Below is a small trained network, with its code and all its weights. Each question gives an input and a class and asks what happens when units are switched off, that is, made to give their printed mean instead of their output.

import numpy as np


def w(rows, s, z=0):
    codes = np.array(rows[::2]) - 128.0
    scale = np.full(codes.shape[1], s)
    scale[-1] = z or s
    return codes * scale


def f(y):
    return y / 2 * (1 + np.tanh(0.7978845608 * (y + 0.044715 * y**3)))


def log_softmax(a):
    a = a - a.max(-1, keepdims=True)
    return a - np.log(np.exp(a).sum(-1, keepdims=True))


def net(x, mask):
    res = np.array(x, float).reshape(1, 6) / 4 @ E
    y = f(res @ A[0][:, :-1].T + A[0][:, -1])
    res = res + np.where(mask, y, B[0][:, -1]) @ B[0][:, :-1]
    return log_softmax(res[-1] @ U[:, :-1].T + U[:, -1])


A, B = {}, {}
E = w([
[76,184,123,58,86,168,23,91,195,189],'x0',
[119,188,155,40,111,180,15,87,184,171],'x1',
[120,37,140,200,79,119,117,82,222,157],'x2',
[134,231,106,32,57,185,197,146,162,128],'x3',
[185,28,254,113,56,173,193,224,204,128],'x4',
[79,81,72,197,113,104,94,34,211,214],'x5',
],0.009)
A[0] = w([
[136,103,170,123,107,143,117,87,188,144,42],'N1',
[96,212,62,113,136,126,78,92,111,163,251],'N2',
[104,142,127,129,106,123,98,97,121,105,15],'N3',
[132,98,170,113,124,133,106,129,238,203,66],'N4',
[102,101,153,131,82,128,103,142,232,141,252],'N5',
[111,179,90,112,130,125,5,27,167,161,135],'N6',
[148,183,196,82,112,124,108,185,142,108,107],'N7',
],0.019,0.0018)
B[0] = w([
[122,117,100,138,72,130,146,130,135,145,172],'N1',
[112,211,100,129,142,110,147,72,138,153,225],'N2',
[122,124,124,126,174,125,117,135,144,144,149],'N3',
[123,118,78,111,26,99,151,129,141,133,197],'N4',
[124,89,112,116,57,109,94,118,142,149,192],'N5',
[146,106,208,149,250,172,45,99,165,92,253],'N6',
[137,120,163,114,169,153,116,183,116,116,185],'N7',
],0.017,0.035)
U = w([
[122,57,155,98,39,153,92,127,170,167,75],'0',
[98,150,161,99,153,161,68,63,163,163,65],'1',
[87,194,96,74,128,123,151,114,83,156,32],'2',
[130,36,137,255,152,81,187,122,71,104,252],'3',
[144,158,204,6,105,208,147,243,60,109,248],'4',
],0.0094,0.0025)

Each question gives the input, the list of numbers given to net, and the class t.
The units are the neurons (one row each of A and B). Each row of codes is followed by its name. A weight is (code - 128) times the scale printed after its matrix; where a second scale follows, it is the last column's (A, B and U).
mask holds one flag per neuron, in row order. A switched-off neuron (its flag False) gives its mean, the last column of its row in B, instead of its output. The means were averaged over made-up inputs and are rounded, as every weight is.
A unit's drop is (log p(t) with every unit on - log p(t) with that unit switched off) / (log p(t) with every unit on - log p(t) with every unit switched off).
The circuit of an input: a set's keep is (log p(t) with only the set's units on - log p(t) with every unit switched off) / (log p(t) with every unit on - log p(t) with every unit switched off). Starting from all 7 units, units are removed one at a time, each time the one whose removal leaves the highest keep (on an exact tie, the one counted first), for as long as the keep stays at least 0.8.
circuit, biggest first: the units of the circuit, biggest drop first
k most important neurons: the k neurons with the biggest drops, biggest first
drop of u: that unit's drop, to one decimal
input [0,-7,-6,3,-8,-6], class 2: circuit, biggest first : [N6]
input [-1,-3,3,1,-1,-2], class 3: circuit, biggest first : [N2, N6, N5]
input [-5,-5,-1,1,2,-1], class 3: 2 most important neurons : [N2, N7]
input [3,4,-3,-4,0,-6], class 4: circuit, biggest first : [N7, N6]
input [-8,-5,-8,-3,-6,0], class 3: 3 most important neurons : [N2, N4, N6]
input [-5,0,5,-4,-5,0], class 3: 2 most important neurons : [N6, N2]
input [-6,-2,-8,3,-7,6], class 2: 2 most important neurons : [N6, N2]
input [2,-7,1,-1,-3,1], class 3: 2 most important neurons : [N6, N2]
input [-6,5,-7,-7,5,4], class 3: circuit, biggest first : [N6, N2, N5]
input [6,5,-4,2,2,-6], class 4: drop of N7 : 1.1
input [5,-7,-6,-1,1,1], class 2: drop of N6 : 1.4
input [2,-1,2,-6,2,2], class 0: drop of N5 : 0.0
